[124 109 119 151 134 120] -> 134
[104 141 133 122 108 131 112] -> 131
[111 117 130 106 124] -> 106
[116 122 126 117 105 120 111] -> 120
[152 102 117 131 145 110 148] -> 110
[124  98 141 136 123 107] -> 123
[149 102 112 125 140 114] -> 140
---
[[100 113 137 110]
 [105 138 133 115]] gives 138, 100

[117 118 117 110 110 120 107] gives 120, 107

[132 103 125 139] gives 139, 103

[125 115 128 106 104 147 134] gives 147, 104

[142 127 107 144] gives 144, 107

[[127 119 127 110 129]
 [111 133 106 137 149]] gives 149, 106

[128 153 127 128] gives 153, 127

[154 123 124 128 140 120 131] gives 154, 120

[ 99 111 126 128] gives 128, 99
---
[[148 140 140 139 121 142 119]
 [135 120 138 131 123 136 120]
 [129 106 122 127 138 102 143]
 [124 124 129 129 147 117 129]
 [136 125 129 134 149 122 116]
 [118 116 121 115 140 124 106]
 [132 118 131 116 131 122 145]
 [126 138 109 128 122 118 102]
 [131 131 131 141 148 127 140]
 [126 146 129 144 115 126 112]
 [114 129 115 133 144 134 118]
 [135 135 141 134 124 151 132]]	141

[[148 116 114 109 123 150 101 110 110 104 124]
 [128 106 132 106 153 156 146 104 107 131 126]
 [155 137 146 103 146 101 140 117 123 104 132]
 [115 142 112 100 109 143 152 121 126 120 122]
 [138 120 125 105 117 133 122 140 154 142 109]
 [130 136 118 122 123 123 112 110 129 137 137]
 [125 134 147 100 126 130 155 129 118 121 135]
 [124 112 118 128 140 139 147 113 153 108 111]
 [131 143 136 107 116 156 155 140 114 109 114]
 [113 140 105 131 109 127 121 119 121 117 149]]	105

[[109 136 128 108 134 113 123 119 107 122 111 132 128 137 105 131]
 [134 125 128 132 134 129 126 138 131 134 132 135 135 134 127 129]
 [119 133 128 118 137 119 145 143 117 118 118 133 131 137 128 108]
 [120 116 128 119 124 129 127 138 117 118 119 144 124 125 129 122]
 [138 128 128 138 129 132 115 121 138 142 138 126 133 129 123 145]
 [119 115 128 120 114 132 106 113 119 124 120 138 117 117 119 146]
 [133 147 128 131 147 117 137 133 132 139 133 119 144 147 118 124]
 [116 130 129 119 113 128 139 114 120 110 119 114 110 113 138 118]
 [134 132 128 134 133 128 141 139 134 128 133 124 132 131 137 116]
 [131 126 129 134 115 136 127 114 135 126 133 116 118 114 138 133]
 [121 140 128 121 128 120 113 101 123 136 125 117 128 132 106 149]]	128

[[131 132 122 130 129 130 131 126 131 131 128 136 120 130 131 127]
 [118 112 152 109 120 111 153 118 105 110 115 111 131 113 128 114]
 [132 129 135 131 130 131 111 134 128 130 132 126 144 131 133 135]
 [132 134 121 129 130 130 133 125 127 131 127 142 118 130 134 126]
 [139 134 136 127 131 128 125 123 117 130 128 148 131 130 149 126]
 [127 128 122 130 128 129 132 127 132 129 128 128 121 128 124 127]
 [130 128 130 128 127 127 132 124 126 128 127 132 125 127 133 126]]	130

[[131 124 121 126 141 121 131]
 [142 134 113 115 131 139 126]
 [126 123 143 134 130 120 138]
 [143 142 133 122 138 129 149]
 [138 140 117 118 129 139 135]
 [129 128 135 134 129 121 127]
 [136 133 108 116 130 134 125]
 [139 145 151 122 142 125 144]
 [124 135 119 118 125 133 134]
 [135 113 110 130 124 125 118]
 [145 130 124 128 130 128 127]]	124
---
[[131 110 111 112 125]
 [124 147 144 142 130]
 [134 110 126 130 150]] => 144

[128 122 118 107 141 105 130] => 128

[143 122 152 112] => 122

[[131 147 104 120]
 [141 119 102 113]] => 131

[[139 108 122 119 127]
 [114 133 122 119 154]] => 133

[[130 113 126 144 134 139]
 [151 149 114 153 118 126]] => 149

[124 128 136 150 123] => 128

[[156  99 129 145 100 105]
 [157 151 158 107 127 117]] => 156

[148 156 103 133] => 133

[[128 126 130 112 122]
 [108 134 146 110  98]] => 130
---
[[149 141 143  98 122 112 149]
 [136 116 118 116 140 102 115]] → 118

[[155 120 151 129 125 115]
 [155 141 131 140 147 120]
 [124 115 137 149 140 106]] → 115

[[153 152 156 123 148]
 [104 104 106 140 115]] → 104

[135 145 150 132 113 104 152] → 150

[[145 141 104 121 148 132]
 [154 145 123 117 121 108]] → 145

[152 124 120 139 114 141] → 124

[[121 129 131 139 120 144 121]
 [154 117 157 130 156 116 152]] → 157

[123 136 126 143 114 132 150] → 126
---
[109 118 137 141 152 121 123] | 152
[156 121 109 131 153] | 109
[126 125 128 102] | 125
[124 123  98 114 121 148] | 114
[121 135 138 136 127 150] | 136
[104 126 120 120 115] | 120
---
[[122 119 128 107 144 131 136]
 [103 118 121 129 139 138 131]
 [113 118 128 107 144 135 134]]
128

[[127 147 127 128 142 119]
 [122 128 155 140 126 138]]
155

[[113 143 137 135 113 114]
 [136 140 105 124 136 129]]
105

[119 119 143 118 140  98]
143

[[128 120 148 144 116 136 146]
 [130 123 149 148 120 141 151]]
149

[107 126 129 101 104]
129

[[119 144 117 114 148 127]
 [129 124 129 126 126 134]
 [142 117 141 143 118 106]]
141

[142 120 145 156 154]
145

[101 143 129 116]
129
